Here is a tiny trained network, its code and every weight. The questions are about switching its units off for an input and a class, where a switched-off unit gives its printed mean instead of its output.

import numpy as np


def w(rows, s, z=0):
    codes = np.array(rows[::2]) - 128.0
    scale = np.full(codes.shape[1], s)
    scale[-1] = z or s
    return codes * scale


def norm(h):
    return h / np.sqrt((h * h).mean(-1, keepdims=True) + 1e-5)


def f(y):
    return np.maximum(y, 0)


def log_softmax(a):
    a = a - a.max(-1, keepdims=True)
    return a - np.log(np.exp(a).sum(-1, keepdims=True))


def net(x, mask):
    res = np.array(x, float).reshape(1, 3) / 4 @ E
    u = 0
    for l in range(3):
        y = f(norm(res) @ A[l][:, :-1].T + A[l][:, -1])
        res = res + np.where(mask[u : u + 12], y, B[l][:, -1]) @ B[l][:, :-1]
        u += 12
    return log_softmax(norm(res)[-1] @ U[:, :-1].T + U[:, -1])


A, B = {}, {}
E = w([
[112,200,148],'x0',
[113,115,129],'x1',
[255,173,186],'x2',
],0.0084)
A[0] = w([
[176,154,146,181],'0.n1',
[125,152,145,126],'0.n2',
[136,157,152,171],'0.n3',
[123,183,153,167],'0.n4',
[95,110,99,227],'0.n5',
[123,98,161,204],'0.n6',
[184,173,104,84],'0.n7',
[121,137,139,161],'0.n8',
[93,88,110,4],'0.n9',
[132,159,143,89],'0.n10',
[247,142,145,217],'0.n11',
[164,137,141,45],'0.n12',
],0.014,0.0019)
B[0] = w([
[106,159,164,191],'0.n1',
[52,182,125,147],'0.n2',
[80,84,183,163],'0.n3',
[146,100,169,173],'0.n4',
[108,105,253,186],'0.n5',
[127,225,187,150],'0.n6',
[134,77,145,178],'0.n7',
[119,122,59,140],'0.n8',
[87,140,58,169],'0.n9',
[136,132,32,150],'0.n10',
[58,125,130,254],'0.n11',
[94,10,50,159],'0.n12',
],0.0057,0.0093)
A[1] = w([
[225,71,103,122],'1.n1',
[162,159,158,81],'1.n2',
[151,93,86,168],'1.n3',
[127,81,163,92],'1.n4',
[144,74,80,103],'1.n5',
[137,26,133,170],'1.n6',
[99,147,62,243],'1.n7',
[120,173,131,57],'1.n8',
[154,67,61,86],'1.n9',
[130,78,126,104],'1.n10',
[165,177,7,91],'1.n11',
[176,137,84,4],'1.n12',
],0.012,0.0011)
B[1] = w([
[66,139,138,153],'1.n1',
[191,81,82,152],'1.n2',
[194,253,182,143],'1.n3',
[195,118,115,219],'1.n4',
[127,223,210,157],'1.n5',
[135,173,159,254],'1.n6',
[202,53,224,171],'1.n7',
[214,104,181,151],'1.n8',
[119,227,212,154],'1.n9',
[63,195,147,183],'1.n10',
[129,163,96,128],'1.n11',
[140,80,113,128],'1.n12',
],0.0063,0.0052)
A[2] = w([
[118,177,149,155],'2.n1',
[115,162,108,220],'2.n2',
[73,123,182,102],'2.n3',
[166,132,179,162],'2.n4',
[153,30,223,123],'2.n5',
[175,143,146,252],'2.n6',
[74,169,163,96],'2.n7',
[254,145,161,181],'2.n8',
[228,159,135,68],'2.n9',
[131,202,152,126],'2.n10',
[164,138,121,103],'2.n11',
[104,45,127,69],'2.n12',
],0.0084,0.0014)
B[2] = w([
[168,235,111,184],'2.n1',
[110,68,255,141],'2.n2',
[197,147,42,254],'2.n3',
[7,73,118,192],'2.n4',
[114,99,63,239],'2.n5',
[42,144,152,167],'2.n6',
[146,184,144,231],'2.n7',
[65,105,76,180],'2.n8',
[132,26,120,151],'2.n9',
[118,103,155,183],'2.n10',
[101,89,75,131],'2.n11',
[141,155,32,156],'2.n12',
],0.0056,0.0063)
U = w([
[67,145,164,192],'0',
[91,46,147,222],'1',
[96,195,249,99],'2',
[148,137,65,115],'3',
[135,88,126,2],'4',
[214,111,139,13],'5',
],0.014,0.0088)

Each question gives the input, the list of numbers given to net, and the class t.
The units are the neurons (one row each of A and B). Each row of codes is followed by its name. A weight is (code - 128) times the scale printed after its matrix; where a second scale follows, it is the last column's (A, B and U).
mask holds one flag per neuron, layer by layer. A switched-off neuron (its flag False) gives its mean, the last column of its row in B, instead of its output. The means were averaged over made-up inputs and are rounded, as every weight is.
A unit's drop is (log p(t) with every unit on - log p(t) with that unit switched off) / (log p(t) with every unit on - log p(t) with every unit switched off).
The circuit of an input: a set's keep is (log p(t) with only the set's units on - log p(t) with every unit switched off) / (log p(t) with every unit on - log p(t) with every unit switched off). Starting from the 12 units with the biggest drops (on a tie, the unit counted first), units are removed one at a time, each time the one whose removal leaves the highest keep (on an exact tie, the one counted first), for as long as the keep stays at least 0.8.
circuit, biggest first: the units of the circuit, biggest drop first
unit that matters most: the unit with the biggest drop
k most important neurons: the k neurons with the biggest drops, biggest first
k most important neurons of layer l: the k neurons of layer l with the biggest drops, biggest first
drop of u: that unit's drop, to one decimal
input [-4,3,1], class 2: circuit, biggest first	(1.n6)
input [-3,-6,3], class 0: circuit, biggest first	(0.n11, 0.n5)
input [-8,-1,7], class 2: circuit, biggest first	(1.n1, 1.n6)
input [-1,6,4], class 0: 4 most important neurons of layer 1	(1.n7, 1.n6, 1.n2, 1.n10)
input [-6,3,4], class 2: 2 most important neurons of layer 1	(1.n10, 1.n6)
input [-6,-3,3], class 2: 2 most important neurons of layer 0	(0.n5, 0.n12)
input [-8,7,-5], class 2: 2 most important neurons	(1.n9, 1.n5)
input [3,1,0], class 3: 2 most important neurons of layer 0	(0.n6, 0.n3)
input [-7,5,-5], class 2: 3 most important neurons	(1.n9, 1.n5, 0.n11)
input [-3,-7,2], class 0: 2 most important neurons of layer 0	(0.n11, 0.n1)
input [0,-8,3], class 0: 3 most important neurons of layer 0	(0.n11, 0.n7, 0.n9)
input [-1,-4,3], class 0: 4 most important neurons of layer 1	(1.n6, 1.n10, 1.n7, 1.n2)
input [-2,-2,-2], class 3: 2 most important neurons	(0.n5, 0.n11)
input [5,2,6], class 1: most important neuron	(1.n2)
input [-6,-5,5], class 2: 2 most important neurons	(0.n12, 0.n5)
input [5,6,5], class 0: 2 most important neurons of layer 0	(0.n11, 0.n2)
input [-1,-2,-1], class 3: 2 most important neurons of layer 2	(2.n3, 2.n6)
input [-6,0,3], class 2: 2 most important neurons of layer 0	(0.n5, 0.n12)
input [4,-5,4], class 0: 2 most important neurons	(0.n11, 0.n2)
input [-7,4,-3], class 2: unit that matters most	0.n11
input [-3,0,-3], class 3: 3 most important neurons	(0.n5, 0.n12, 0.n11)
input [-4,-4,4], class 0: 3 most important neurons of layer 1	(1.n6, 1.n10, 1.n7)
input [-4,-4,3], class 0: 2 most important neurons	(1.n6, 0.n11)
input [3,0,-3], class 3: 2 most important neurons of layer 0	(0.n11, 0.n1)
input [-2,7,8], class 1: drop of 1.n5	0.0
